[[ 18   3 -17  26 -13 -11 -17  22  20  16   5]
 [-18   1  -9  11 -13  18 -14  19  -9  -2  20]
 [ 27 -33  22   9  14 -40  12  10  20 -27  -6]
 [-27 -19 -17   8 -16  25 -10  14 -15  -4  34]
 [ 19   1 -12  22  -7  -8 -16  25  20   3  -1]]
|
[[-18   1  -9  11 -13  18 -14  19  -9  -2  20]
 [-27 -19 -17   8 -16  25 -10  14 -15  -4  34]]

[[ 37 -41   4 -12  33 -26   7 -16  42   2]
 [ -6  27  -4  15 -24  22 -13   8  -9 -15]
 [-28  12 -23   3   5  31 -22 -23  -5  -1]]
|
[[ -6  27  -4  15 -24  22 -13   8  -9 -15]]

[[ -4  11  -4 -31 -32 -11  -7   9  -9 -27  -4  35   1]
 [  1   8  -9 -27 -21  -6  -4   4  -6 -27   0  31  -3]
 [  2   3  -6 -10 -17 -14  -2   1   2 -28   4  28  -3]
 [  3  12  -4 -33 -33 -11  -9  10 -10 -25  -6  38  -4]
 [  1   5  -6 -32 -22   0  -3   4  -9 -20   9  27  -9]
 [  6   8  -8 -18 -13  -4  -1  -1   1 -27  13  27 -18]]
|
[[  1   8  -9 -27 -21  -6  -4   4  -6 -27   0  31  -3]
 [  3  12  -4 -33 -33 -11  -9  10 -10 -25  -6  38  -4]
 [  6   8  -8 -18 -13  -4  -1  -1   1 -27  13  27 -18]]

[[ 12  24]
 [  8 -17]
 [-29 -17]
 [  3   8]
 [-14   8]
 [ 13  19]
 [ 22 -30]
 [ -2 -39]
 [-25 -12]
 [-28   1]
 [ 30 -19]]
|
[[  8 -17]
 [  3   8]
 [ 13  19]
 [ -2 -39]
 [-28   1]]

[[-24  -2  -6   0  -8 -20 -11 -15   1 -15  30   5]
 [ 31  -4 -16  16   7 -51  19  21 -10 -24 -29   3]]
|
[[ 31  -4 -16  16   7 -51  19  21 -10 -24 -29   3]]

[[  8  48 -21  13  20  13  23]
 [-11 -19 -43 -31  -9   1  -8]
 [-16 -16 -45 -32  -8   2  -9]]
|
[[-11 -19 -43 -31  -9   1  -8]]

[[ 37  12 -47   2 -15  -1   1  17  -9  25]
 [ 17  11 -12 -19  -7  -2   6  12  28  32]
 [  8   1 -14   7  -3   0  -1   3 -12   0]
 [ -8  -1  14  -7   3   0   1  -3  13   1]
 [ 23   2 -39  22  -9   0  -4   7 -39  -5]
 [-33 -15  32  17  13   3  -6 -19 -22 -41]
 [ -2  -5  -6  17   1   1  -4  -4 -27 -18]
 [-10   1  21 -17   4  -1   4  -2  29  10]
 [  7  -2 -17  17  -3   1  -4   0 -29 -12]]
|
[[ 17  11 -12 -19  -7  -2   6  12  28  32]
 [ -8  -1  14  -7   3   0   1  -3  13   1]
 [-33 -15  32  17  13   3  -6 -19 -22 -41]
 [-10   1  21 -17   4  -1   4  -2  29  10]]

[[ -8 -15  23 -11 -11 -16  29  16]
 [ -1  -1   7  -3   4 -10  12   1]
 [-13 -18  17 -13   9 -17  18  -7]
 [ -3  11 -12   6   3   6 -11  -6]
 [ -8 -18  23  -9 -14 -17  24  16]
 [-45  19  28  10 -47  18  40  24]
 [  5  -7  -5  13  -7  -5   0   2]
 [ 24  -5   2  11 -15 -14 -23  20]
 [  7 -17  25 -14  -7 -17  28  19]
 [ -8 -17  18 -14  12 -19  16   1]
 [  1  12 -21   5  11  11 -19 -16]]
|
[[ -1  -1   7  -3   4 -10  12   1]
 [ -3  11 -12   6   3   6 -11  -6]
 [-45  19  28  10 -47  18  40  24]
 [ 24  -5   2  11 -15 -14 -23  20]
 [ -8 -17  18 -14  12 -19  16   1]]
---
[[  9  21  36]
 [ -5   1   6]
 [-50 -12 -14]
 [ 12  23 -16]]
|
[[ -5   1   6]
 [-50 -12 -14]]

[[ -3 -10 -42]
 [  9  28  16]
 [-34  -8 -30]]
|
[[  9  28  16]
 [-34  -8 -30]]

[[-10 -12  34  -4]
 [-12 -10  25  -8]
 [  2  -5   9  -8]
 [ 31 -25   4  -1]
 [  5 -37  47 -28]]
|
[[-12 -10  25]
 [  2  -5   9]]

[[ -1   1   0]
 [  1  -1   2]
 [-41   1   1]]
|
[[  1  -1   2]
 [-41   1   1]]

[[ 43 -15 -20 -17  33]
 [ 43   1  16  -4  -8]
 [ 43  -4 -11  -4  21]
 [ 43  -5  10  -7   3]
 [ 43  -4   9  14   1]]
|
[[ 43   1  16]
 [ 43  -4 -11]]

[[ -3   1  28 -21]
 [ 18   1 -21  31]
 [-10  21  14 -15]
 [ -9 -22   3 -52]
 [ -6   1   7  13]]
|
[[ 18   1 -21]
 [-10  21  14]]

[[-12   3   4 -15  -7]
 [ 15 -38   8  12 -11]
 [ -8 -12  -9 -10  -9]
 [-10  -2 -10 -12  -6]
 [ -9   9   2 -11 -15]]
|
[[ 15 -38   8]
 [ -8 -12  -9]]

[[ -4 -23  24]
 [ -7  -7  22]
 [ -7  10   5]
 [-47   5  33]
 [ 22 -16  19]]
|
[[-7 -7 22]
 [-7 10  5]]

[[ 32 -14  37]
 [ 51 -47  35]
 [ 11 -47 -43]]
|
[[ 51 -47  35]
 [ 11 -47 -43]]
---
[[-47  15  29]
 [ -9   1  -1]]
|
[[-47  15]
 [ -9   1]]

[[ 19  -7   2 -11  37]
 [ 22 -16  10 -28  38]
 [ 37   0  43 -46 -16]
 [  5   6   2 -13   5]]
|
[[ 19  -7]
 [ 22 -16]]

[[ 45 -18 -13 -28  19]
 [-44  16 -12 -43 -18]
 [-21 -14  -1  34  -4]
 [ 22   4 -12 -34   3]]
|
[[ 45 -18]
 [-44  16]]

[[ 28  14]
 [-22 -30]
 [-38  -3]]
|
[[ 28  14]
 [-22 -30]]

[[-16  30]
 [  0  42]
 [ 13 -23]
 [-16   5]
 [  1   4]]
|
[[-16  30]
 [  0  42]]

[[-7 -1 49]
 [23  6 21]
 [24 -1 36]
 [-9  7 41]]
|
[[-7 -1]
 [23  6]]
